(in the rows, 128 means zero)
Known rows:
[100  77 187 143 132 146 180  95 112 142 185  91 150  83 101 121 175 130
 146 214 160 142 138 114 180 135 184]: flegran
[127 122 134 109 129 140 143 139 111 140 162 156 118 150 102 114 128 134
 142 115 131 139 159 124 139 134 118]: bigar
[118 124 134 108 128 142 152 147 107 149 160 154 138 147 109 126 129 129
 122 114 128 126 162 141 130 125 130]: skeke
[ 94  91 167 109 125 151 158 105 120 148 182 104 149 100 103 137 149 139
 136 220 153 144 140 124 158 150 149]: bepla
[118 117 138 105 110 128 132 152 112 148 161 148 113 127 114 117 127 158
 109 163 107 166 129 122 142 152 106]: gobrus
[119 112 126 106 116 118 149 159 115 150 161 139 115 140 112 123 140 134
 131  97 111 144 135 131 132 114 134]: zurol
[160 111  75 115 123 127 144 133 116 138 138 141 113 121  89 129 124 109
 132 121  92 130 112 142 136 112 148]: plelebos
[102  91 162 121 115 129 152 130 117 152 180 106 144  94 111 124 165 146
 125 197 125 158 125 116 161 138 149]: sedral
[125 115 129 103 118 123 145 154 114 155 165 150 123 137 115 115 132 132
 127 109 123 135 139 120 128 118 121]: fleduk
[111 123 143 111 115 135 141 150 105 155 159 145 116 133 115 128 137 155
  95 157  95 168 134 143 142 154 118]: guflur
[109 114 144 113 116 135 145 145 110 154 162 141 116 131 113 128 140 149
 107 155 108 165 134 137 142 147 125]: skatrem
[152 114 140 137 119 110 146 127 117 166 158 136 132  87 110 190 109 187
  85 170  64 178 113 145 138 171 100]: diskupen
[144 122  84 102 138 165 134 110 173  93 117 156 156 145 163  76 114 125
 132 131  89 164 127 157 133  79 162]: mutrel
[124 114 132 109 121 124 152 151 113 153 163 148 121 138 113 114 137 133
 125 107 119 138 141 124 134 119 128]: sulir
[121 118 131 107 118 122 151 150 114 151 161 149 120 139 115 114 134 132
 125 106 118 139 141 125 132 120 127]: binekis
[123 117 128  94 110 125 144 156 118 151 164 152 123 133 113 110 119 131
 123 118 125 130 139 118 133 121 113]: zenipum
[161 107  70 126 126 130 137 139  99 163 142 148 121 124  71 134 151 100
 117 117  94 132 104 127 125 110 143]: leflar

Facts:
babulal {klaplok=plomuk,mubugu}
bagrel {klebre=maflim,vibro, brupi=sorivim}
bave {klaplok=skiponak,mutrel,babulal}
bepla {klebre=zenipum,klura,klogera,gesas, brupi=fekluple,dradru}
bigar {klebre=mudrus,mebrir,drikluk}
bilin {klebre=leflar,brilem,vuflagrok,plazal,kadon,bredror}
biplu {klebre=veri,floril, klaplok=kluklo, brupi=greklum}
bodrul {klebre=takam, brupi=gobrus,veri}
bogren {klaplok=vibro, brupi=kugitrar}
bredror {klaplok=klodum,ropazus}
brofik {brupi=dradru}
broflo {brupi=sorivim,bodrul}
brulibru {klaplok=dradru,gesas,dudrak}
buflemen {brupi=zikal,skeflun,sorivim,geskik}
bunur {klebre=todrom,kadon,statral}
dabadi {klebre=gofam,sugo,fatrak}
daklolum {klaplok=mebom,kiflan}
dibru {klebre=kadal,stedren,trofak,plikoto}
didrus {klebre=stufibra,gofam,klosaplo, klaplok=tukir}
dimol {klebre=nireflin,rukevi,brofik, brupi=gusipler,klepim}
diskupen {klaplok=plotragron,didrus, brupi=drirem}
drafon {klebre=gofam,mido, brupi=kluklo,magel}
dreplisto {brupi=veri}
drirem {klebre=brepli,drikluk,rubuflu,skogrer, brupi=dradru}
drisin {brupi=greklum}
drivo {klebre=sulir,binekis, brupi=vestuk}
drodras {brupi=sorivim,statral}
dubeske {klaplok=maklem}
dudrak {klebre=pagras,daklolum}
dutristam {brupi=gusipler,flegran}
fekluple {brupi=flitri}
fidos {klaplok=plotragron,takam}
fistal {klebre=zatrol,vitrir, klaplok=grametom, brupi=flitri,dradru,sorivim}
fistik {klebre=vestuk,zubom,plomuk}
flegran {klebre=maflim,resan,flimim,siske, brupi=dradru}
flimim {klaplok=fekluple}
flitri {brupi=dradru,sorivim}
flomom {klebre=stasabir,fekom,lema}
floril {klaplok=bogren}
flubor {klaplok=plomuk}
flubrir {klebre=drabrazuk,zenipum,fekom,greklum}
fluklivin {klebre=vunuk,statral}
flupozol {klebre=zurol,leflar,bogren}
flustur {klebre=pliklu, klaplok=mebom,biplu,tifin, brupi=flitri}
fofodor {klebre=zurol,fipu,tukir,vudopos,drutum,fatrak}
gesas {klaplok=skiponak,mubugu}
geskik {brupi=fekluple}
gobrus {brupi=zenipum}
grametom {klaplok=mutrel, brupi=gusipler,fatrak}
greklum {brupi=kadon}
gridas {klebre=buflemen,grovo}
guflur {brupi=dabadi,diskupen}
guzom {klaplok=mubugu}
kadal {brupi=sedral,diskupen}
kadon {brupi=dradru}
kebres {klaplok=brilem,plomuk}
kidragrol {klebre=libis,skogrer}
kiflan {klaplok=mevas}
kima {brupi=tifin}
kitur {klaplok=truzel,grametom, brupi=gusipler,mevas}
klataril {brupi=trilin,dabadi,magel}
klepim {klebre=stebon,dreba,takam, klaplok=bave, brupi=flitri,dradru}
klikam {klebre=foflis,kebres,magel, brupi=dradru}
klodrir {klebre=geko,sedrak}
klodum {brupi=kluklo,flitri}
klogera {klaplok=vudopos}
klosaplo {brupi=zikal,diskupen}
kludol {klebre=fleduk,brulibru,guzom}
kluklo {klaplok=skiponak,regrul, brupi=dradru}
kovos {klaplok=biplu, brupi=zikal}
kugitrar {brupi=flitri,flegran,mevas}
laskik {klebre=subes,kitur,drelom,dubeske, klaplok=ropazus, brupi=dradru}
leflar {klaplok=kovos,mubugu}
lema {klaplok=kovos}
libis {klaplok=klodum}
logek {klebre=fekluple,plagre,gesas,ropazus}
magel {brupi=skeflun}
maklem {klebre=kadal,gresos, klaplok=brilem}
mebrir {brupi=fekluple,bepla,tetro}
mevas {klebre=noske,zatrol, klaplok=gesas,regrul, brupi=dradru,sorivim,pliklu}
mido {klaplok=laskik,plomuk,bave}
mobik {klaplok=mutrel, brupi=gresos}
mobrek {brupi=dradru,rubuflu,geskik,grametom}
mubugu {klaplok=mutrel}
mudrus {klaplok=mubugu}
muflusok {brupi=biplu}
munim {klebre=vaflak,stamastik,gobrus,drabrazuk,sedrak,mebrir,broflo, klaplok=truzel}
nidra {klaplok=statral}
noranin {klebre=pagras,tukir,rufum,mobik, brupi=steska}
pabri {klebre=seter,drelom,gesas,fekom,nidra}
pebin {klebre=klogera,plestadrem}
plastus {klaplok=bogren}
plelebos {klaplok=skiponak}
plepe {klebre=fekluple,stobem,geskik}
pliklu {brupi=dradru}
plomuk {klaplok=mutrel}
plotragron {klebre=dreba,kadal,siske, klaplok=grametom}
rebres {brupi=laskik,vitrir}
regrul {klaplok=mutrel}
resan {brupi=drafon,statral}
ropazus {klaplok=fekluple}
rubuflu {brupi=flitri}
rukevi {brupi=trilin}
rupler {klaplok=flomom,plotragron}
sasebram {brupi=dradru}
sedral {brupi=bepla,gobrus,dradru}
seni {klebre=fleduk,nomagrol,pipo,gubron,klogera}
seter {brupi=vestuk,siske}
sidotrur {klaplok=klodum,kiflan,babulal, brupi=kovos,statral}
siske {brupi=drirem}
skatrem {brupi=bepla}
skeflun {brupi=flitri,sorivim}
skeke {klebre=stufibra,ropazus}
skiponak {klebre=flubor,klosaplo,fekom,trofak,fove, klaplok=mutrel}
skuflobor {klaplok=vudopos,mutrel,takam, brupi=kadon}
sorivim {brupi=dradru}
stagik {klaplok=tukir,ropazus}
stamastik {klaplok=mubugu}
stasabir {klaplok=fekluple, brupi=papum,dradru,gresos}
stebon {brupi=flustur}
stedren {brupi=grametom}
steska {brupi=dradru}
stesto {klebre=sasebram,vudopos,subes}
stobrak {brupi=nomagrol,drafon}
stusa {brupi=stobem}
subes {klaplok=kebres,mubugu}
sudrus {klebre=sedral,diskupen, brupi=noske,sorivim}
sugo {brupi=klosaplo,skeflun,gresos}
supla {klebre=drelom,tagruflen,pluflen,gresos,dubeske}
takam {klaplok=flubor}
tetro {klebre=stufibra,nireflin,skeflun,flegrefel, brupi=sorivim}
tifin {klaplok=takam, brupi=drirem,nomagrol}
tonen {klaplok=kitur, brupi=brofik}
trilin {brupi=sorivim}
trofak {brupi=pliklu}
veman {klebre=vestuk,flegrefel,mubugu,sorivim,floril}
venor {klebre=sasebram,plelebos,gusipler,flitri,rufum,foflis}
vitrir {brupi=kitur}
vudopos {klaplok=grametom,dudrak}
vuflagrok {klaplok=fekluple}
vusol {klebre=rufum,plastus, brupi=geskik}
zatrol {klaplok=bredror}
zikal {brupi=flitri,drirem,dradru}
zodra {klebre=vestuk,stobem,trilin,drelom,mobik,truzel,nidra,fidos}

Rows:
No name comes twice in this set of rows, the named rows included.
[130 102 149 140 140 119 159 130 119 135 158 159 158 139 118 149  98 147
 131 106 118 133 158 156 125 118 116] : didrus
[106  50 178 152 120  92 157 124 102 140 183 117 164 101  81 145 110 131
 127 190 131 156 120 125 138 116 116] : stasabir
[ 91 102 113 152  97 101 152 236  43  86 132 203  88 123 148 107 139 173
 138 203 152 127 122 160 101 135 159] : trilin
[ 98  68 171 127 118 128 163 122 117 142 191  88 160  71 110 122 183 133
 156 218 155 142 125 100 171 122 178] : pliklu
[127  74 147 154 129  89 150 142  97 146 168 147 143 149  81 144 105 128
 127  98 112 159 132 139 116 104  97] : vuflagrok
[106 115 134 122 110 128 144 171  93 147 155 160 123 133 124 123 146 155
 102 153 110 157 131 140 124 140 126] : rukevi
[125 131 142 121 131 141 166 133 103 143 157 157 118 143 107 113 122 125
 119 109 125 128 162 135 148 126 131] : dibru
[111 125 141 118 123 142 145 145 103 148 159 151 115 140 109 129 135 152
 110 152 111 159 146 143 140 152 124] : drivo
[110 124 143 100 105 130 133 155 111 151 164 144 121 118 114 123 127 155
  94 175  93 167 129 129 150 158 107] : greklum
[ 82  40 139 127 123 119 196 123  92 141 164 127  57 126 138 127 153 155
 165 226 228 145  81 151  75 127 204] : flitri
[111 105 121 137 104 114 139 198  70 110 145 192  95 131 133 101 139 171
 140 189 145 149 125 132 110 143 134] : broflo
[117 119 132 107 117 125 148 159 113 156 162 148 131 138 117 120 136 135
 116 110 115 136 143 132 131 120 125] : veri
[129  74 136 148 124  98 146 141  93 151 165 154 141 145  75 133 103 114
 118 107 112 147 121 131 123 101 100] : zatrol

Now the same objects, written a new way:
Known rows:
[171  79 129 182 147 148 136 107 150 130 117 104 164 164 112 125 117 119
 121  78 180 121  83 115 140 124 102 119 118 112  85 136 139  92 165 131
  97 167 106 134 118 118 148  94 124 107]: skeflun
[176 112 110 134 143 138 139 121 124 137 153  99 128 172  94 143 151 135
 133 131 169 145 103 130 137 129 129 113 114 115 129 174 133  75 108 122
 153 134 114 112 126  86 157 126  95 134]: fatrak
[175 108 108 136 146 140 137 124 123 140 152 105 131 167  92 141 148 139
 137 128 162 144  96 134 139 127 130 119 112 117 129 178 130  83 108 122
 152 131 111 116 122  78 160 130  89 129]: tukir
[162  91 121 162 142 142 132 124 152 120 130 105 155 178 113 117 132 140
 125  96 167 139  82 111 120 117 134 125 115 125  91 140 139  66 144 149
 108 143  91 149 117 103 151 124 118 134]: broflo
[145  91 134 160 142 130 157 124 144 138 129 130 164 122  92 108 119 101
 152  75 187 114  56 146 172 110 115 153 145 120  87 137 121  68 158 150
 132 164 156 133  95 151 136 144 156 141]: fistal
[163  94 115 155 151 133 126 139 141 121 140 101 135 145 114 124 149 140
 121 113 178 133 111 118 126 120 125 131 123 117 103 157 130  74 118 130
 123 154  91 119 139 102 156 125 116 136]: mebrir
[136  86 134 129 155 136 128 129 167 125 148 129 113 122 108 131 149 115
 143 152 169 155 109 140 130 114 117 156 123 135  80 145 137 101 123 147
 146 140  95 138 136 129 140 162 152 162]: kadon
[164  94 116 153 150 126 124 142 142 121 146  99 131 153 119 121 153 143
 124 120 176 135 114 116 119 120 130 132 127 111 105 157 131  69 111 119
 125 151  93 119 134  95 154 121 117 137]: seter
[201  73 119 141 116 152 157 135 119 157 159  95 117 179 127 151 149 129
 145  96 180 122 142 166 145 143 145 115  89 106 127 171 107  67  79 183
 166 135 117 111 102 107 155 143 117 139]: guzom
[156  73 126 153 140 145 156 129 156 160 141 108 123  90  86 125 137 120
 143 111 185 128 126 135 187 114  86 148 101 135  68 130 119  90 139 107
 116 166 135 120 130 159 146 147 126 119]: klepim
[176 113 111 139 146 140 136 121 125 137 150 102 129 168  93 143 150 136
 138 126 165 144 102 135 140 128 128 116 108 117 130 177 132  77 105 122
 151 134 112 116 124  84 159 130  94 133]: zurol
[166  74 110 136 143 136 156 150 147 133 145 101 132 148 115 114 141 151
 121 110 180 130 128 126 134 118 148 135 131 115  97 150 121  62 125 130
 123 142  90 120 124  87 147 132  91 116]: sidotrur
[182 108  98 142 127 126 125 123 105 153 157  98 136 162  85 123 154 160
 145 131 155 145  86 131 144 122 124 121 112 132 121 178 128  75 104 106
 148 145 140 116 116 103 169 139 108 132]: stesto
[163  91 121 161 142 141 132 125 154 119 132 105 155 180 113 117 131 139
 126  97 166 138  82 111 120 118 136 124 115 123  90 139 140  66 144 149
 108 142  89 148 116 103 151 123 118 133]: drodras
[174  79 126 182 158 143 128 120 136 137 124 105 143 120 111 138 135 112
 123  92 191 111 112 128 155 128  80 127 123 102  97 160 127 113 136  99
 115 184 112  99 140 118 155  90 119 102]: rubuflu
[159 110 123 137 155 137 164 131 137 147 150 107 133 156  99 140 142 135
 139  94 179 139 113 157 149 126 148 122 123 113 153 177 109  53 109 117
 148 132 118 118 109  79 152 144  92 135]: klogera
[193  98 133 131 167 163 144 144 133 175 200 112 127 168  91 127 149 122
 118 120 193 142  90 119 166 119 135 117 104 110 142 150 103  79 102 145
 140 137 131 131 119  37 152 139  94 129]: flimim

Rows:
No name comes twice in this set of rows, the named rows included.
[164  90 119 162 145 138 129 130 148 119 132 102 150 167 115 118 137 138
 123  99 172 133  90 110 122 118 129 127 118 120  92 144 138  71 137 141
 112 150  91 137 125 104 152 120 116 131] : buflemen
[179 111 115 146 139 128 126 125 132 144 162 102 121 180 105 134 152 137
 154 134 155 144 104 134 132 124 121 123 116 109 125 172 127  77  95  89
 149 135 118 115 110  77 155 119  99 129] : drelom
[178 112 108 139 143 141 133 123 121 137 151 106 132 168  94 141 149 137
 140 126 161 143  95 136 138 126 130 119 110 117 129 179 130  83 104 124
 153 136 109 116 123  84 162 132  92 131] : pagras
[165 112 125 148 148 127 136 120 138 146 158  96 124 176 105 141 152 139
 144 123 164 149 120 139 129 128 126 116 115 113 141 173 123  67  99  86
 143 137 118 118 113  83 156 124 108 138] : fekom
[179  92 107 115 137 142 172 128 137 152 152  97 118 165  93 135 139 146
 133 127 175 145 125 144 151 126 148 114 115 116 124 168 119  68 121 112
 145 128 108 110 114  82 151 133  77 109] : mido
[168 105 112 155 141 131 125 151 149 115 155  88 123 149 108 123 159 134
 131 123 176 129 122  95 139 121 118 136 104 112  85 139 136  53 104 120
 122 141  96 119 140 105 153 125  99 138] : kadal
[147  88 126 136 154 130 126 137 157 120 147 116 120 132 112 126 153 127
 134 141 174 147 113 129 124 115 121 147 125 127  88 148 134  88 117 138
 138 142  93 128 138 117 145 147 138 153] : sedral
[166 105 109 130 135 120 147 109 111 153 155  82 133 169  83 130 154 157
 123 137 183 154 111 123 139 133 124 101 123 128 133 167 135  59 117 110
 148 147 153 110 122 118 161 131 125 141] : skeke
[162  93 105 153 137 121 124 139 123 135 145  92 142 141 101 108 156 164
 121 115 175 137 103 111 130 118 126 130 121 133 101 156 131  60 112 122
 122 160 120 121 134 122 165 138 127 142] : drivo
[171  85 121 171 155 137 126 129 139 129 132 102 139 132 113 132 143 121
 122 103 186 119 113 122 140 124  98 129 124 107  97 157 129  96 128 111
 118 171 103 107 139 111 155 103 117 116] : kugitrar
[172 101 114 132 143 141 163 132 131 146 155 102 129 164  97 139 142 133
 142 111 172 134 116 147 152 129 142 121 117 110 134 173 118  63 108 127
 154 129 116 114 110  79 151 137  84 126] : brulibru

